Below are the code and all the weights of a small trained network. Each question names an input and a class and asks about switching units off, where a switched-off unit gives its printed mean instead of its output.

import numpy as np


def w(rows, s, z=0):
    codes = np.array(rows[::2]) - 128.0
    scale = np.full(codes.shape[1], s)
    scale[-1] = z or s
    return codes * scale


def norm(h):
    return h / np.sqrt((h * h).mean(-1, keepdims=True) + 1e-5)


def f(y):
    return y / 2 * (1 + np.tanh(0.7978845608 * (y + 0.044715 * y**3)))


def log_softmax(a):
    a = a - a.max(-1, keepdims=True)
    return a - np.log(np.exp(a).sum(-1, keepdims=True))


def net(x, mask):
    res = np.array(x, float).reshape(1, 4) / 4 @ E
    u = 0
    for l in range(2):
        y = f(norm(res) @ A[l][:, :-1].T + A[l][:, -1])
        res = res + np.where(mask[u : u + 6], y, B[l][:, -1]) @ B[l][:, :-1]
        u += 6
    return log_softmax(norm(res)[-1] @ U[:, :-1].T + U[:, -1])


A, B = {}, {}
E = w([
[159,181,105,49,90,90,111],'x0',
[129,121,124,131,132,127,126],'x1',
[113,136,121,76,144,139,185],'x2',
[109,159,197,78,255,111,112],'x3',
],0.011)
A[0] = w([
[142,204,153,98,230,68,140,251],'0.n0',
[63,96,167,68,187,91,58,140],'0.n1',
[78,225,104,21,81,109,188,170],'0.n2',
[153,162,155,137,83,13,1,233],'0.n3',
[228,226,93,64,97,98,199,139],'0.n4',
[120,136,104,179,39,13,153,116],'0.n5',
],0.0085,0.0027)
B[0] = w([
[177,190,108,136,76,95,151,255],'0.n0',
[127,57,108,61,31,111,128,206],'0.n1',
[165,77,159,152,87,10,215,233],'0.n2',
[171,141,153,178,150,90,183,225],'0.n3',
[136,77,73,194,99,92,165,226],'0.n4',
[176,165,135,73,122,112,159,207],'0.n5',
],0.011,0.0075)
A[1] = w([
[2,44,199,76,85,78,167,243],'1.n0',
[101,60,143,176,62,184,99,252],'1.n1',
[132,93,211,204,168,175,146,183],'1.n2',
[190,115,11,163,74,164,119,79],'1.n3',
[111,195,248,103,196,52,73,79],'1.n4',
[73,118,113,54,132,220,170,45],'1.n5',
],0.0077,0.0028)
B[1] = w([
[166,118,140,129,104,91,229,244],'1.n0',
[189,144,67,95,91,69,184,231],'1.n1',
[164,89,160,173,184,41,173,199],'1.n2',
[155,225,144,2,114,87,142,253],'1.n3',
[93,141,208,50,16,247,48,153],'1.n4',
[154,116,181,192,132,118,162,128],'1.n5',
],0.0092,0.0045)
U = w([
[171,147,130,26,26,100,92,251],'0',
[204,123,190,216,83,50,120,218],'1',
[149,53,144,211,117,36,143,220],'2',
[174,100,116,112,111,25,134,160],'3',
[50,179,123,150,95,79,117,42],'4',
[61,155,143,185,141,104,36,3],'5',
[27,198,136,158,169,191,28,3],'6',
[161,142,136,125,169,254,19,3],'7',
],0.0082,0.0037)

Each question gives the input, the list of numbers given to net, and the class t.
The units are the neurons (one row each of A and B). Each row of codes is followed by its name. A weight is (code - 128) times the scale printed after its matrix; where a second scale follows, it is the last column's (A, B and U).
mask holds one flag per neuron, layer by layer. A switched-off neuron (its flag False) gives its mean, the last column of its row in B, instead of its output. The means were averaged over made-up inputs and are rounded, as every weight is.
A unit's drop is (log p(t) with every unit on - log p(t) with that unit switched off) / (log p(t) with every unit on - log p(t) with every unit switched off).
The circuit of an input: a set's keep is (log p(t) with only the set's units on - log p(t) with every unit switched off) / (log p(t) with every unit on - log p(t) with every unit switched off). Starting from all 12 units, units are removed one at a time, each time the one whose removal leaves the highest keep (on an exact tie, the one counted first), for as long as the keep stays at least 0.8.
units of the circuit, in order: the units of the circuit, biggest drop first
top k neurons: the k neurons with the biggest drops, biggest first
k most important neurons of layer l: the k neurons of layer l with the biggest drops, biggest first
drop when u is switched off: that unit's drop, to one decimal
input [-5,5,6,7], class 0: units of the circuit, in order : [0.n4; 1.n4]
input [-3,4,0,-7], class 0: units of the circuit, in order : [0.n2; 1.n3; 0.n3]
input [-8,6,-2,8], class 0: units of the circuit, in order : [1.n4; 0.n4]
input [8,-8,4,6], class 2: 3 most important neurons of layer 0 : [0.n2; 0.n4; 0.n5]
input [1,3,-2,-4], class 0: top neuron : [0.n2]
input [2,-2,-5,5], class 0: top 4 neurons : [0.n2; 0.n4; 0.n1; 1.n2]
input [8,-8,6,3], class 2: 3 most important neurons of layer 0 : [0.n2; 0.n4; 0.n5]
input [-7,-2,5,8], class 0: 2 most important neurons of layer 0 : [0.n4; 0.n0]
input [-2,-6,-5,8], class 0: 2 most important neurons of layer 0 : [0.n1; 0.n2]
input [8,-8,1,5], class 2: 4 most important neurons of layer 0 : [0.n2; 0.n4; 0.n5; 0.n3]
input [-6,4,-6,6], class 0: 3 most important neurons of layer 0 : [0.n4; 0.n2; 0.n3]
input [-5,7,8,-8], class 0: 3 most important neurons of layer 0 : [0.n2; 0.n3; 0.n4]
input [0,-4,2,8], class 0: top 2 neurons : [0.n4; 1.n4]
input [-5,-6,2,7], class 0: most important neuron of layer 1 : [1.n4]
input [-2,4,6,8], class 0: drop when 1.n4 is switched off : 0.2
input [7,-6,1,0], class 2: drop when 0.n2 is switched off : 0.3
input [8,0,2,3], class 2: drop when 0.n2 is switched off : 0.4
